Below is a small trained network, with its code and all its weights. Each question gives an input and a class and asks what happens when units are switched off, that is, made to give their printed mean instead of their output.

import numpy as np


def w(rows, s, z=0):
    codes = np.array(rows[::2]) - 128.0
    scale = np.full(codes.shape[1], s)
    scale[-1] = z or s
    return codes * scale


def f(y):
    return np.maximum(y, 0)


def log_softmax(a):
    a = a - a.max(-1, keepdims=True)
    return a - np.log(np.exp(a).sum(-1, keepdims=True))


def net(x, mask):
    res = np.array(x, float).reshape(1, 7) / 4 @ E
    y = f(res @ A[0][:, :-1].T + A[0][:, -1])
    res = res + np.where(mask, y, B[0][:, -1]) @ B[0][:, :-1]
    return log_softmax(res[-1] @ U[:, :-1].T + U[:, -1])


A, B = {}, {}
E = w([
[137,179,135,50],'x0',
[122,230,150,201],'x1',
[240,128,138,142],'x2',
[128,129,127,129],'x3',
[117,102,245,124],'x4',
[126,128,127,128],'x5',
[129,127,128,126],'x6',
],0.011)
A[0] = w([
[134,192,147,226,100],'neuron 1',
[97,129,191,130,107],'neuron 2',
[184,48,123,70,97],'neuron 3',
[38,101,116,149,53],'neuron 4',
[141,106,81,170,125],'neuron 5',
[142,130,177,145,12],'neuron 6',
[131,95,181,157,206],'neuron 7',
[120,53,113,241,58],'neuron 8',
[140,98,216,88,129],'neuron 9',
[114,91,198,167,75],'neuron 10',
[126,41,104,96,40],'neuron 11',
[128,118,27,160,65],'neuron 12',
[134,113,62,154,68],'neuron 13',
[125,147,25,103,59],'neuron 14',
[99,206,147,161,107],'neuron 15',
[195,76,125,197,61],'neuron 16',
[126,46,101,139,89],'neuron 17',
[22,129,109,123,85],'neuron 18',
[203,114,135,137,46],'neuron 19',
[37,154,136,114,106],'neuron 20',
[187,112,130,138,56],'neuron 21',
[124,91,221,119,50],'neuron 22',
[109,75,190,152,102],'neuron 23',
[127,226,141,212,69],'neuron 24',
[136,147,138,139,99],'neuron 25',
[164,172,148,45,138],'neuron 26',
[251,132,142,162,116],'neuron 27',
[134,137,144,221,108],'neuron 28',
],0.013,0.011)
B[0] = w([
[142,108,167,69,240],'neuron 1',
[192,155,86,153,185],'neuron 2',
[111,122,177,78,248],'neuron 3',
[120,76,124,151,191],'neuron 4',
[164,180,66,109,188],'neuron 5',
[214,134,118,133,134],'neuron 6',
[89,160,70,123,254],'neuron 7',
[2,197,90,125,197],'neuron 8',
[176,170,99,156,232],'neuron 9',
[193,185,94,137,182],'neuron 10',
[153,112,200,78,194],'neuron 11',
[230,181,160,164,204],'neuron 12',
[169,169,102,133,168],'neuron 13',
[198,181,141,145,211],'neuron 14',
[108,102,177,89,222],'neuron 15',
[79,118,136,164,186],'neuron 16',
[71,140,201,51,195],'neuron 17',
[171,45,126,173,226],'neuron 18',
[155,73,144,193,165],'neuron 19',
[134,65,105,174,221],'neuron 20',
[148,96,127,146,155],'neuron 21',
[218,156,130,137,186],'neuron 22',
[176,177,127,126,198],'neuron 23',
[153,111,180,77,242],'neuron 24',
[130,101,127,117,139],'neuron 25',
[16,150,74,172,230],'neuron 26',
[86,44,136,193,255],'neuron 27',
[93,140,188,94,203],'neuron 28',
],0.0097,0.0078)
U = w([
[214,184,104,175,53],'0',
[123,86,179,60,55],'1',
[127,16,108,251,60],'2',
[49,173,90,161,216],'3',
[113,128,103,154,251],'4',
],0.012)

Each question gives the input, the list of numbers given to net, and the class t.
The units are the neurons (one row each of A and B). Each row of codes is followed by its name. A weight is (code - 128) times the scale printed after its matrix; where a second scale follows, it is the last column's (A, B and U).
mask holds one flag per neuron, in row order. A switched-off neuron (its flag False) gives its mean, the last column of its row in B, instead of its output. The means were averaged over made-up inputs and are rounded, as every weight is.
A unit's drop is (log p(t) with every unit on - log p(t) with that unit switched off) / (log p(t) with every unit on - log p(t) with every unit switched off).
The circuit of an input: a set's keep is (log p(t) with only the set's units on - log p(t) with every unit switched off) / (log p(t) with every unit on - log p(t) with every unit switched off). Starting from the 12 units with the biggest drops (on a tie, the unit counted first), units are removed one at a time, each time the one whose removal leaves the highest keep (on an exact tie, the one counted first), for as long as the keep stays at least 0.8.
units of the circuit, in order: the units of the circuit, biggest drop first
unit that matters most: the unit with the biggest drop
top k neurons: the k neurons with the biggest drops, biggest first
drop of u: that unit's drop, to one decimal
input [-8,0,-6,-6,2,0,6], class 3: top 2 neurons => (neuron 8; neuron 27)
input [-7,3,0,-5,-4,-7,3], class 3: units of the circuit, in order => (neuron 8)
input [6,-2,-7,7,3,-7,-7], class 2: units of the circuit, in order => (neuron 18; neuron 20)
input [-5,6,-7,2,0,7,4], class 2: top 3 neurons => (neuron 18; neuron 20; neuron 4)
input [2,6,3,-2,-4,2,6], class 1: units of the circuit, in order => (neuron 24; neuron 1; neuron 15)
input [-2,3,-6,-4,-4,2,-4], class 2: units of the circuit, in order => (neuron 18; neuron 20)
input [-3,6,8,-5,-1,-1,4], class 2: top 2 neurons => (neuron 27; neuron 19)
input [-2,1,0,-8,-4,6,-3], class 0: top 3 neurons => (neuron 26; neuron 12; neuron 27)
input [8,3,7,-1,3,5,4], class 3: top 3 neurons => (neuron 26; neuron 18; neuron 20)
input [-6,7,4,-1,4,-2,2], class 1: top 3 neurons => (neuron 1; neuron 24; neuron 28)
input [5,-5,6,7,2,5,-3], class 2: top 2 neurons => (neuron 27; neuron 19)
input [-6,1,7,3,7,4,1], class 0: top 3 neurons => (neuron 10; neuron 23; neuron 22)
input [-5,2,6,7,-5,-3,5], class 2: top 2 neurons => (neuron 27; neuron 16)
input [7,8,6,-2,-4,5,2], class 1: unit that matters most => neuron 24
input [-3,8,8,5,4,5,-2], class 1: top 2 neurons => (neuron 1; neuron 24)
input [-2,-8,8,3,-1,8,3], class 1: top 3 neurons => (neuron 3; neuron 17; neuron 11)
input [-8,-7,5,8,-5,6,-5], class 3: top 2 neurons => (neuron 8; neuron 16)
input [5,4,4,-4,0,8,2], class 3: drop of neuron 26 => 0.6
input [6,-1,-2,-5,1,6,5], class 3: drop of neuron 26 => 0.3
input [-2,3,-3,-5,8,-2,-6], class 0: drop of neuron 10 => 0.0
input [-2,-1,5,0,5,-4,-1], class 0: units of the circuit, in order => (neuron 9)
